Moves between objects:
Z753 γ Z838
Z753 ξ Z93
Z753 τ Z537
Z753 δ Z131
Z753 θ Z440
Z753 ρ Z436
Z572 γ Z20
Z572 ξ Z980
Z572 τ Z327
Z572 δ Z410
Z572 θ Z863
Z572 ρ Z147
Z176 γ Z439
Z176 ξ Z466
Z176 τ Z470
Z176 δ Z835
Z176 θ Z256
Z176 ρ Z836
Z912 γ Z440
Z912 ξ Z410
Z912 τ Z193
Z912 δ Z980
Z912 θ Z838
Z912 ρ Z607
Z710 γ Z327
Z710 ξ Z449
Z710 τ Z20
Z710 δ Z235
Z710 θ Z826
Z710 ρ Z52
Z190 γ Z980
Z190 ξ Z20
Z190 τ Z449
Z190 δ Z440
Z190 θ Z131
Z190 ρ Z811
Z298 γ Z863
Z298 ξ Z131
Z298 τ Z826
Z298 δ Z93
Z298 θ Z20
Z298 ρ Z727
Z203 γ Z449
Z203 ξ Z327
Z203 τ Z980
Z203 δ Z193
Z203 θ Z893
Z203 ρ Z993
Z437 γ Z147
Z437 ξ Z811
Z437 τ Z52
Z437 δ Z330
Z437 θ Z727
Z437 ρ Z20
Z652 γ Z429
Z652 ξ Z676
Z652 τ Z687
Z652 δ Z978
Z652 θ Z993
Z652 ρ Z893
Z466 γ Z436
Z466 ξ Z176
Z466 τ Z978
Z466 δ Z687
Z466 θ Z607
Z466 ρ Z838
Z838 γ Z753
Z838 ξ Z836
Z838 τ Z271
Z838 δ Z565
Z838 θ Z912
Z838 ρ Z466
Z395 γ Z193
Z395 ξ Z235
Z395 τ Z440
Z395 δ Z449
Z395 θ Z537
Z395 ρ Z806
Z147 γ Z437
Z147 ξ Z252
Z147 τ Z38
Z147 δ Z256
Z147 θ Z835
Z147 ρ Z572
Z806 γ Z175
Z806 ξ Z212
Z806 τ Z757
Z806 δ Z201
Z806 θ Z896
Z806 ρ Z395
Z687 γ Z34
Z687 ξ Z835
Z687 τ Z652
Z687 δ Z466
Z687 θ Z252
Z687 ρ Z565
Z38 γ Z52
Z38 ξ Z993
Z38 τ Z147
Z38 δ Z455
Z38 θ Z676
Z38 ρ Z327
Z256 γ Z330
Z256 ξ Z607
Z256 τ Z455
Z256 δ Z147
Z256 θ Z176
Z256 ρ Z410
Z440 γ Z912
Z440 ξ Z206
Z440 τ Z395
Z440 δ Z190
Z440 θ Z753
Z440 ρ Z757
Z235 γ Z412
Z235 ξ Z395
Z235 τ Z206
Z235 δ Z710
Z235 θ Z362
Z235 ρ Z212
Z470 γ Z568
Z470 ξ Z978
Z470 τ Z176
Z470 δ Z676
Z470 θ Z455
Z470 ρ Z592
Z893 ξ Z965
Z893 τ Z565
Z893 δ Z271
Z893 θ Z203
Z893 ρ Z652
Z436 γ Z466
Z436 ξ Z439
Z436 τ Z896
Z436 δ Z34
Z436 θ Z757
Z436 ρ Z753
Z901 γ Z676
Z901 ξ Z429
Z901 τ Z727
Z901 δ Z568
Z901 θ Z52
Z901 ρ Z826
Z330 γ Z256
Z330 ξ Z757
Z330 τ Z212
Z330 δ Z437
Z330 θ Z439
Z330 ρ Z206
Z201 γ Z993
Z201 ξ Z52
Z201 τ Z811
Z201 δ Z806
Z201 θ Z429
Z201 ρ Z449
Z93 γ Z836
Z93 ξ Z753
Z93 τ Z362
Z93 δ Z298
Z93 θ Z206
Z93 ρ Z439
Z896 γ Z978
Z896 ξ Z568
Z896 τ Z436
Z896 δ Z429
Z896 θ Z806
Z896 ρ Z537
Z835 γ Z727
Z835 ξ Z687
Z835 τ Z676
Z835 δ Z176
Z835 θ Z147
Z835 ρ Z863
Z175 γ Z806
Z175 ξ Z455
Z175 τ Z607
Z175 δ Z993
Z175 θ Z978
Z175 ρ Z193
Z568 γ Z470
Z568 ξ Z896
Z568 τ Z439
Z568 δ Z901
Z568 θ Z212
Z568 ρ Z362
Z52 γ Z38
Z52 ξ Z201
Z52 τ Z437
Z52 δ Z212
Z52 θ Z901
Z52 ρ Z710
Z592 γ Z362
Z592 ξ Z271
Z592 τ Z836
Z592 δ Z965
Z592 θ Z412
Z592 ρ Z470
Z449 γ Z203
Z449 ξ Z710
Z449 τ Z190
Z449 δ Z395
Z449 ρ Z201
Z455 γ Z212
Z455 ξ Z175
Z455 τ Z256
Z455 δ Z38
Z455 θ Z470
Z455 ρ Z412
Z965 γ Z826
Z965 ξ Z893
Z965 τ Z863
Z965 δ Z592
Z965 θ Z327
Z965 ρ Z676
Z836 γ Z93
Z836 ξ Z838
Z836 τ Z592
Z836 δ Z863
Z836 θ Z410
Z836 ρ Z176
Z410 γ Z206
Z410 ξ Z912
Z410 τ Z412
Z410 δ Z572
Z410 θ Z836
Z410 ρ Z256
Z439 γ Z176
Z439 ξ Z436
Z439 τ Z568
Z439 δ Z727
Z439 θ Z330
Z439 ρ Z93
Z362 γ Z592
Z362 ξ Z537
Z362 τ Z93
Z362 δ Z826
Z362 θ Z235
Z362 ρ Z568
Z607 γ Z757
Z607 ξ Z256
Z607 τ Z175
Z607 δ Z252
Z607 θ Z466
Z607 ρ Z912
Z978 γ Z896
Z978 ξ Z470
Z978 τ Z466
Z978 δ Z652
Z978 θ Z175
Z978 ρ Z271
Z980 γ Z190
Z980 ξ Z572
Z980 τ Z203
Z980 δ Z912
Z980 θ Z565
Z980 ρ Z252
Z993 γ Z201
Z993 ξ Z38
Z993 τ Z252
Z993 δ Z175
Z993 θ Z652
Z993 ρ Z203
Z206 γ Z410
Z206 ξ Z440
Z206 τ Z235
Z206 δ Z20
Z206 θ Z93
Z206 ρ Z330
Z193 γ Z395
Z193 ξ Z412
Z193 τ Z912
Z193 δ Z203
Z193 θ Z271
Z193 ρ Z175
Z429 γ Z652
Z429 ξ Z901
Z429 τ Z34
Z429 δ Z896
Z429 θ Z201
Z20 γ Z572
Z20 ξ Z190
Z20 τ Z710
Z20 δ Z206
Z20 θ Z298
Z20 ρ Z437
Z271 γ Z537
Z271 ξ Z592
Z271 τ Z838
Z271 δ Z893
Z271 θ Z193
Z271 ρ Z978
Z537 γ Z271
Z537 ξ Z362
Z537 τ Z753
Z537 θ Z395
Z537 ρ Z896
Z252 γ Z811
Z252 ξ Z147
Z252 τ Z993
Z252 δ Z607
Z252 θ Z687
Z252 ρ Z980
Z757 γ Z607
Z757 ξ Z330
Z757 τ Z806
Z757 δ Z811
Z757 θ Z436
Z757 ρ Z440
Z212 γ Z455
Z212 ξ Z806
Z212 τ Z330
Z212 δ Z52
Z212 θ Z568
Z212 ρ Z235
Z676 γ Z901
Z676 ξ Z652
Z676 τ Z835
Z676 δ Z470
Z676 θ Z38
Z676 ρ Z965
Z412 γ Z235
Z412 ξ Z193
Z412 τ Z410
Z412 δ Z327
Z412 θ Z592
Z412 ρ Z455
Z826 γ Z965
Z826 τ Z298
Z826 δ Z362
Z826 θ Z710
Z826 ρ Z901
Z565 γ Z131
Z565 ξ Z863
Z565 τ Z893
Z565 δ Z838
Z565 θ Z980
Z565 ρ Z687
Z811 γ Z252
Z811 ξ Z437
Z811 τ Z201
Z811 δ Z757
Z811 θ Z34
Z811 ρ Z190
Z327 γ Z710
Z327 ξ Z203
Z327 τ Z572
Z327 δ Z412
Z327 θ Z965
Z327 ρ Z38
Z34 γ Z687
Z34 ξ Z727
Z34 τ Z429
Z34 δ Z436
Z34 θ Z811
Z34 ρ Z131
Z863 γ Z298
Z863 ξ Z565
Z863 τ Z965
Z863 δ Z836
Z863 θ Z572
Z863 ρ Z835
Z727 γ Z835
Z727 ξ Z34
Z727 τ Z901
Z727 δ Z439
Z727 θ Z437
Z727 ρ Z298
Z131 γ Z565
Z131 ξ Z298
Z131 δ Z753
Z131 θ Z190
Z131 ρ Z34

The rows follow the links: the fewer symbols apart two objects are, the more alike their rows tend to be.

Object, then a row for it; each showing differs a little:
Z201	[63,-48,9,-32,-53,3,41,74,-85,46,-51,32,-56,49,-76,46,-33,47,-58,-54,56,94,-62,-2,-13,-7,51,51,-50,73,-64,81,24,-42,-77,83,74,29,-38,-39,-36,86]
Z978	[-63,39,3,-42,-31,28,41,-81,6,28,28,-47,-104,59,39,-60,-47,-33,-71,-74,79,-80,61,14,-36,-30,-39,-45,-51,51,2,-6,-48,-37,124,43,39,41,-11,12,24,-47]
Z439	[53,50,-25,-35,36,-31,-58,-78,-9,14,26,23,13,71,43,-57,52,16,62,58,62,-103,62,-80,68,15,-59,-57,48,62,55,24,-27,31,124,36,-15,43,5,-26,31,-85]
Z330	[61,-46,-28,-30,58,-15,-63,77,3,28,49,28,25,60,68,44,28,23,70,48,72,-92,-78,8,60,9,11,-41,64,41,-6,-32,50,37,-22,79,-15,46,36,-15,74,24]
Z592	[-55,58,-21,45,-60,-29,54,-79,93,-20,34,-30,-35,-50,27,-41,52,-43,72,-39,-46,-77,68,3,-56,4,-59,-51,-49,-40,52,17,-36,-40,102,-75,46,-17,20,40,33,-46]
Z429	[48,45,7,-45,-41,7,52,-69,-77,18,-29,33,-82,51,-72,-63,-43,29,-76,-72,63,96,66,-67,-3,0,-31,29,-57,60,10,71,-47,-34,22,20,46,30,-1,-58,-44,-39]
Z410	[-70,-48,-39,44,34,-16,-43,39,88,-44,56,-23,99,-73,68,33,50,-33,66,40,-48,-75,-54,66,0,12,14,-29,32,-60,11,-96,54,38,-16,-38,-38,-42,7,24,67,44]
Z440	[58,-40,-21,30,28,17,-39,75,-69,-35,25,30,97,-58,78,16,-69,51,-76,55,-44,-93,-75,5,65,-39,38,-22,36,-54,-61,-6,38,47,-17,-49,-23,-43,-21,-31,68,53]
Z863	[-57,71,24,34,38,-4,-53,-71,83,-28,-57,-27,86,-70,-46,-54,37,-40,63,69,-66,108,69,-7,12,42,-28,38,59,-50,47,-83,-44,24,15,-77,-22,-53,17,52,-89,-69]
Z412	[-64,-48,-39,48,-63,-28,37,71,77,-14,35,-31,-16,-54,23,63,55,-35,58,-57,-60,-86,-72,75,-39,-1,40,-28,-43,-57,-3,-5,36,-37,-8,-35,55,-64,5,15,63,96]
Z753	[40,33,-2,41,57,22,-59,-57,-50,-40,47,65,61,-59,72,-60,-52,49,-67,51,-47,-79,43,-51,46,-52,-47,-51,58,-33,0,-12,-35,24,110,-91,-32,-35,-6,-38,33,-69]
Z175	[-55,-41,-38,-42,-46,23,31,75,-4,58,46,-40,-78,51,43,47,-58,-31,-50,-77,58,-103,-47,49,-61,-50,32,-38,-51,36,-72,-4,46,-45,5,63,34,28,0,6,79,78]
Z838	[-56,45,-9,44,53,40,-30,-64,12,-44,37,-52,59,-68,45,-54,-49,-32,-80,41,-73,-92,38,-5,4,-20,-40,-40,52,-32,6,-57,-43,31,103,-78,-44,-53,-27,18,16,-89]

Each walk starts at a row. The symbols on each line, taken left to right, move it on to the next object.
Answer with the object's row; about right is enough.
start [-64,-43,10,-63,-47,22,33,54,9,16,-42,-43,-79,87,-71,57,-62,-29,-58,-59,54,68,-49,86,-65,-33,54,17,-33,50,-59,6,46,-58,-92,78,42,30,-34,-1,-21,61]
δ γ γ ρ γ δ γ γ
[43,-23,26,56,-46,31,39,72,-70,-30,-36,33,-28,-38,-65,42,-43,52,-54,-41,-54,85,-50,-4,-27,-18,38,56,-62,-52,-63,90,26,-44,-91,-43,28,-46,-34,-40,-23,84]
ξ δ θ τ δ γ τ
[-69,51,11,53,-46,-9,47,-78,79,-25,-52,-16,-39,-63,-69,-52,34,-52,39,-84,-62,110,90,-9,-58,59,-5,37,-63,-38,87,3,-32,-34,24,-86,44,-17,32,28,-71,-26]
start [-60,49,-23,-26,21,-22,-57,-69,83,32,55,-5,23,50,57,-41,32,-34,80,52,55,-87,40,11,26,33,-52,-34,47,43,68,-76,-40,45,92,57,-12,51,29,20,23,-78]
ξ θ γ θ θ θ θ
[76,-51,-30,-26,70,45,-45,62,-76,21,57,48,14,81,72,34,-45,43,-67,40,66,-85,-65,4,74,-29,19,-21,41,54,-66,-20,39,33,-17,68,-31,51,-31,-18,82,48]
θ δ ρ θ γ
[-72,-56,33,43,49,49,-24,67,-7,-25,-39,-59,63,-59,-20,42,-44,-46,-69,51,-71,74,-69,68,23,-17,59,38,43,-20,-66,-51,27,45,-93,-47,-26,-60,-26,16,-27,44]
start [66,-74,-21,41,43,-17,-45,74,-3,-48,67,39,83,-75,58,56,43,41,64,63,-74,-102,-47,0,51,23,20,-40,49,-64,-20,-29,39,53,-22,-42,-40,-60,20,-29,87,43]
ρ ρ τ θ ξ ρ ξ
[41,56,4,-20,-50,-23,21,-80,-8,44,58,35,-73,62,51,-34,42,31,41,-59,58,-84,62,-66,-5,18,-35,-48,-70,32,72,103,-23,-19,113,31,9,24,28,-11,27,-63]
δ δ ρ θ θ δ τ δ
[61,28,-35,47,45,-27,-51,-75,-9,-39,47,54,82,-58,45,-48,26,13,66,37,-56,-88,63,-66,62,19,-64,-75,47,-58,71,-27,-65,35,100,-79,-33,-45,9,-2,27,-94]
start [57,-62,12,-40,-45,-9,33,81,-9,36,-63,59,-69,54,-60,61,46,32,52,-38,48,105,-54,9,-12,45,58,49,-38,68,7,75,38,-45,-94,81,35,35,40,-28,-19,76]
ρ δ θ δ δ τ δ
[74,46,29,41,36,-31,-42,-69,-5,-48,-49,39,85,-74,-52,-77,36,43,76,61,-64,93,66,-62,73,48,-14,38,60,-68,43,-5,-37,57,0,-98,-12,-28,29,-21,-73,-81]
θ ρ δ τ γ θ
[-25,54,-22,-43,-41,-20,47,-77,81,43,48,-34,-72,49,39,-51,57,-40,52,-60,37,-53,50,3,-63,10,-44,-44,-74,44,50,28,-47,-45,101,27,38,56,23,32,23,-40]
start [-69,-50,24,-49,48,14,-30,60,-6,42,-62,-25,17,66,-57,31,-60,-44,-75,57,50,90,-66,61,5,-35,45,59,40,39,-74,-71,54,27,-112,70,-29,71,-29,18,-20,47]
ρ ρ τ θ ξ ρ ξ
[-68,46,6,54,-50,17,35,-68,16,-43,-49,-28,-47,-54,-62,-43,-54,-29,-78,-55,-68,88,77,-8,-62,-14,-27,60,-62,-51,0,14,-60,-40,18,-85,49,-59,-37,11,-78,-62]
θ ρ δ θ τ τ δ
[-67,48,32,-27,-62,22,39,-87,11,23,-57,-26,-73,59,-45,-60,-53,-27,-69,-80,67,108,67,7,-49,-29,-12,38,-62,41,7,18,-38,-39,25,36,33,37,-12,42,-76,-53]
start [59,53,46,-57,46,-44,-30,-81,-16,38,-47,33,16,48,-48,-64,40,33,61,50,61,88,74,-89,45,24,-31,61,54,59,74,0,-50,30,19,40,-12,28,11,-23,-68,-90]
θ ξ ξ τ θ
[65,43,36,-34,-50,-22,58,-75,-7,45,-47,34,-79,54,-56,-47,46,7,67,-43,25,80,74,-68,-26,28,-26,41,-31,28,62,87,-45,-25,13,50,41,36,37,-33,-72,-31]
τ γ θ τ γ ξ τ ξ
[72,-41,8,-54,54,-50,-48,66,-10,31,-53,42,27,62,-65,50,57,31,79,56,44,109,-66,18,60,42,35,71,49,35,-7,-1,21,26,-100,65,-41,29,27,-9,-26,49]
start [72,-52,-17,-30,-42,20,48,53,-97,47,56,47,-72,68,34,45,-46,29,-75,-64,86,-73,-69,5,-27,-42,10,-23,-58,17,-73,83,34,-41,-13,73,11,35,-9,-35,44,73]
ρ γ ρ ρ
[-52,-67,-27,35,-54,31,63,67,28,-19,24,-34,-34,-63,42,31,-45,-18,-65,-71,-61,-107,-50,67,-49,-31,-6,-33,-36,-54,-69,5,46,-40,-16,-52,40,-51,-32,19,78,90]
θ ξ τ γ θ τ
[67,-61,-29,23,-64,-7,60,78,-27,-37,48,37,-40,-66,50,51,68,29,63,-63,-68,-118,-35,4,-13,-1,7,-35,-64,-49,9,96,43,-56,11,-44,27,-57,21,-20,70,94]
